Below is a small trained network, with its code and all its weights. Each question gives an input and a target symbol and asks what happens when units are switched off, that is, made to give their printed mean instead of their output.

import numpy as np


def w(rows, s, z=0):
    codes = np.array(rows[::2]) - 128.0
    scale = np.full(codes.shape[1], s)
    scale[-1] = z or s
    return codes * scale


def norm(h):
    return h / np.sqrt((h * h).mean(-1, keepdims=True) + 1e-5)


def f(y):
    return y / 2 * (1 + np.tanh(0.7978845608 * (y + 0.044715 * y**3)))


def softmax(a):
    e = np.exp(a - a.max(-1, keepdims=True))
    return e / e.sum(-1, keepdims=True)


def log_softmax(a):
    a = a - a.max(-1, keepdims=True)
    return a - np.log(np.exp(a).sum(-1, keepdims=True))


def net(x, mask):
    ids = ['ΘΞβεζημσφ'.index(c) for c in x.split()]
    T = len(ids)
    res = E[ids] + P[:T]
    u = 0
    for l in range(3):
        q, k, v = (norm(res) @ M[l].T for M in (Q, K, V))
        z = softmax(np.where(np.tri(T) > 0, q @ k.T / 3**0.5, -1e9)) @ v
        res = res + np.where(mask[u], z, O[l][:, -1]) @ O[l][:, :-1]
        u += 1
        y = f(norm(res) @ A[l][:, :-1].T + A[l][:, -1])
        res = res + np.where(mask[u : u + 4], y, B[l][:, -1]) @ B[l][:, :-1]
        u += 4
    return log_softmax(norm(res)[-1] @ U[:, :-1].T + U[:, -1])


Q, K, V, O, A, B = {}, {}, {}, {}, {}, {}
E = w([
[107,168,87,116,214],'Θ',
[32,119,110,249,144],'Ξ',
[127,83,78,106,80],'β',
[206,52,88,160,126],'ε',
[174,54,181,23,134],'ζ',
[110,19,80,173,67],'η',
[138,161,196,109,237],'μ',
[226,166,159,168,89],'σ',
[94,125,199,110,65],'φ',
],0.02)
P = w([
[136,72,15,164,206],'0',
[74,1,194,78,146],'1',
[114,142,100,113,130],'2',
[120,104,141,106,127],'3',
[125,110,121,136,145],'4',
[135,168,107,128,126],'5',
[137,150,140,117,128],'6',
[146,177,133,133,112],'7',
[137,167,150,113,114],'8',
[143,158,133,148,118],'9',
[134,128,184,109,129],'10',
[117,102,161,111,155],'11',
[133,151,96,121,139],'12',
],0.0076)
Q[0] = w([
[184,254,161,123,214],'L0H0',
[44,192,84,240,133],'L0H0',
[153,201,147,144,219],'L0H0',
],0.0081)
K[0] = w([
[43,107,91,208,122],'L0H0',
[146,97,22,254,162],'L0H0',
[90,27,145,151,168],'L0H0',
],0.0084)
V[0] = w([
[132,201,110,85,131],'L0H0',
[254,152,156,83,238],'L0H0',
[178,118,153,98,136],'L0H0',
],0.0081)
O[0] = w([
[53,131,144,109,164,4],'L0H0',
[170,182,79,203,148,34],'L0H0',
[71,135,86,1,88,86],'L0H0',
],0.006,0.0039)
A[0] = w([
[85,146,71,83,179,4],'L0N0',
[197,101,46,82,253,201],'L0N1',
[241,68,18,128,56,217],'L0N2',
[123,115,183,78,108,60],'L0N3',
],0.0062,0.0036)
B[0] = w([
[178,125,148,152,123,98],'L0N0',
[145,158,151,47,2,230],'L0N1',
[132,48,207,68,117,253],'L0N2',
[110,209,176,181,136,121],'L0N3',
],0.0097,0.004)
Q[1] = w([
[69,195,185,109,114],'L1H0',
[207,104,142,63,56],'L1H0',
[118,186,2,87,130],'L1H0',
],0.0084)
K[1] = w([
[127,62,62,178,129],'L1H0',
[163,155,255,195,105],'L1H0',
[201,105,138,76,234],'L1H0',
],0.0072)
V[1] = w([
[131,183,202,66,181],'L1H0',
[227,104,209,169,193],'L1H0',
[126,178,225,160,2],'L1H0',
],0.0089)
O[1] = w([
[150,81,201,8,168,3],'L1H0',
[209,83,152,171,171,148],'L1H0',
[98,140,223,227,98,195],'L1H0',
],0.012,0.003)
A[1] = w([
[57,179,128,122,122,107],'L1N0',
[9,144,118,164,143,79],'L1N1',
[78,153,144,167,116,4],'L1N2',
[145,184,146,124,168,114],'L1N3',
],0.015,0.0028)
B[1] = w([
[192,130,35,192,114,164],'L1N0',
[116,229,12,125,123,246],'L1N1',
[104,201,54,140,253,179],'L1N2',
[224,2,195,8,178,135],'L1N3',
],0.0074,0.011)
Q[2] = w([
[201,85,215,109,137],'L2H0',
[252,41,155,151,108],'L2H0',
[114,142,72,140,53],'L2H0',
],0.011)
K[2] = w([
[203,151,177,130,147],'L2H0',
[174,188,250,126,113],'L2H0',
[163,105,86,127,58],'L2H0',
],0.012)
V[2] = w([
[198,117,153,100,253],'L2H0',
[118,151,169,91,180],'L2H0',
[216,180,67,195,214],'L2H0',
],0.0062)
O[2] = w([
[142,50,115,51,135,140],'L2H0',
[104,41,142,51,166,77],'L2H0',
[173,10,143,132,219,254],'L2H0',
],0.011,0.0015)
A[2] = w([
[42,143,71,175,211,71],'L2N0',
[126,88,200,48,94,59],'L2N1',
[245,167,179,68,103,81],'L2N2',
[156,141,255,159,164,252],'L2N3',
],0.0092,0.0032)
B[2] = w([
[249,173,136,121,139,254],'L2N0',
[134,227,110,140,119,225],'L2N1',
[196,100,115,192,132,208],'L2N2',
[60,132,140,156,206,182],'L2N3',
],0.015,0.0068)
U = w([
[99,121,92,39,148,64],'Θ',
[145,64,155,16,208,189],'Ξ',
[87,71,139,118,53,151],'β',
[75,116,132,76,106,108],'ε',
[216,56,137,146,43,3],'ζ',
[206,199,210,57,52,70],'η',
[154,78,255,190,186,68],'μ',
[153,171,39,145,171,135],'σ',
[44,153,234,113,144,151],'φ',
],0.0098,0.006)

Each question gives the input, a string of symbols that net reads in full, and the target symbol t.
The units are the heads (3 rows each of Q, K, V and O) and the neurons (one row each of A and B). Each row of codes is followed by its name. A weight is (code - 128) times the scale printed after its matrix; where a second scale follows, it is the last column's (O, A, B and U).
mask holds one flag per unit, layer by layer, with each layer's heads first. A switched-off unit (its flag False) gives its mean, the last column of its rows in O or B, instead of its output. The means were averaged over made-up inputs and are rounded, as every weight is.
A unit's drop is (log p(t) with every unit on - log p(t) with that unit switched off) / (log p(t) with every unit on - log p(t) with every unit switched off).
most important unit: the unit with the biggest drop
k most important neurons: the k neurons with the biggest drops, biggest first
top k neurons in layer l: the k neurons of layer l with the biggest drops, biggest first
drop when u is switched off: that unit's drop, to one decimal
input Ξ σ Ξ Ξ ε ε, target ζ: most important neuron	[L0N1]
input Ξ ζ Ξ Ξ Ξ ε Ξ Ξ η ε ζ Ξ Θ, target η: 3 most important neurons	[L0N1, L1N2, L1N1]
input Ξ σ Ξ ε ζ σ Ξ Θ Ξ Ξ σ ζ μ, target μ: top 3 neurons in layer 2	[L2N2, L2N3, L2N0]
input Ξ β μ φ Ξ Ξ Ξ ζ ε, target η: 2 most important neurons	[L0N1, L1N3]
input Ξ Ξ σ Ξ μ Θ ζ η μ, target Ξ: 2 most important neurons	[L1N3, L0N2]
input ε φ Ξ ζ, target φ: top 2 neurons in layer 2	[L2N0, L2N3]
input φ Ξ ε ζ σ Ξ σ η, target μ: 2 most important neurons	[L1N1, L0N1]
input ζ σ Ξ ε β, target ζ: top 2 neurons in layer 0	[L0N1, L0N3]
input η Ξ Ξ μ Ξ Ξ Ξ Ξ μ Ξ Θ, target Ξ: 3 most important neurons	[L1N1, L0N2, L1N3]
input ε Θ Ξ Ξ ζ ζ Ξ φ σ, target φ: 4 most important neurons	[L2N3, L0N2, L2N0, L1N0]
input μ Ξ ε ε Ξ Ξ Ξ ζ β, target η: 2 most important neurons	[L1N1, L2N1]
input β μ φ Ξ Ξ φ, target σ: 2 most important neurons	[L0N2, L0N1]
input Ξ Ξ ζ ζ φ σ, target φ: 2 most important neurons	[L0N2, L2N3]
input ε ε ε Θ μ Ξ ε Ξ μ Ξ ε, target Ξ: most important unit	L2H0
input η Ξ β, target β: 2 most important neurons	[L2N0, L0N2]
input ε μ β ε Ξ ε ζ Ξ Ξ Ξ Ξ μ β, target Ξ: 2 most important neurons	[L1N1, L0N1]
input φ σ β, target φ: top 2 neurons in layer 1	[L1N1, L1N0]
input ζ η ζ Ξ φ ε, target φ: top 2 neurons in layer 0	[L0N2, L0N3]
input ε ζ ζ σ σ ζ σ Ξ μ, target μ: top 3 neurons in layer 1	[L1N1, L1N2, L1N3]
input Ξ ζ ζ ε ε Ξ ε ε σ Ξ ζ, target μ: top neuron in layer 1	[L1N1]
input Θ ζ Ξ ε, target η: drop when L0N1 is switched off	0.3
input ζ φ Ξ η Ξ σ ε, target μ: drop when L1H0 is switched off	0.9
input Θ ζ σ μ Ξ η, target Ξ: drop when L2H0 is switched off	0.2
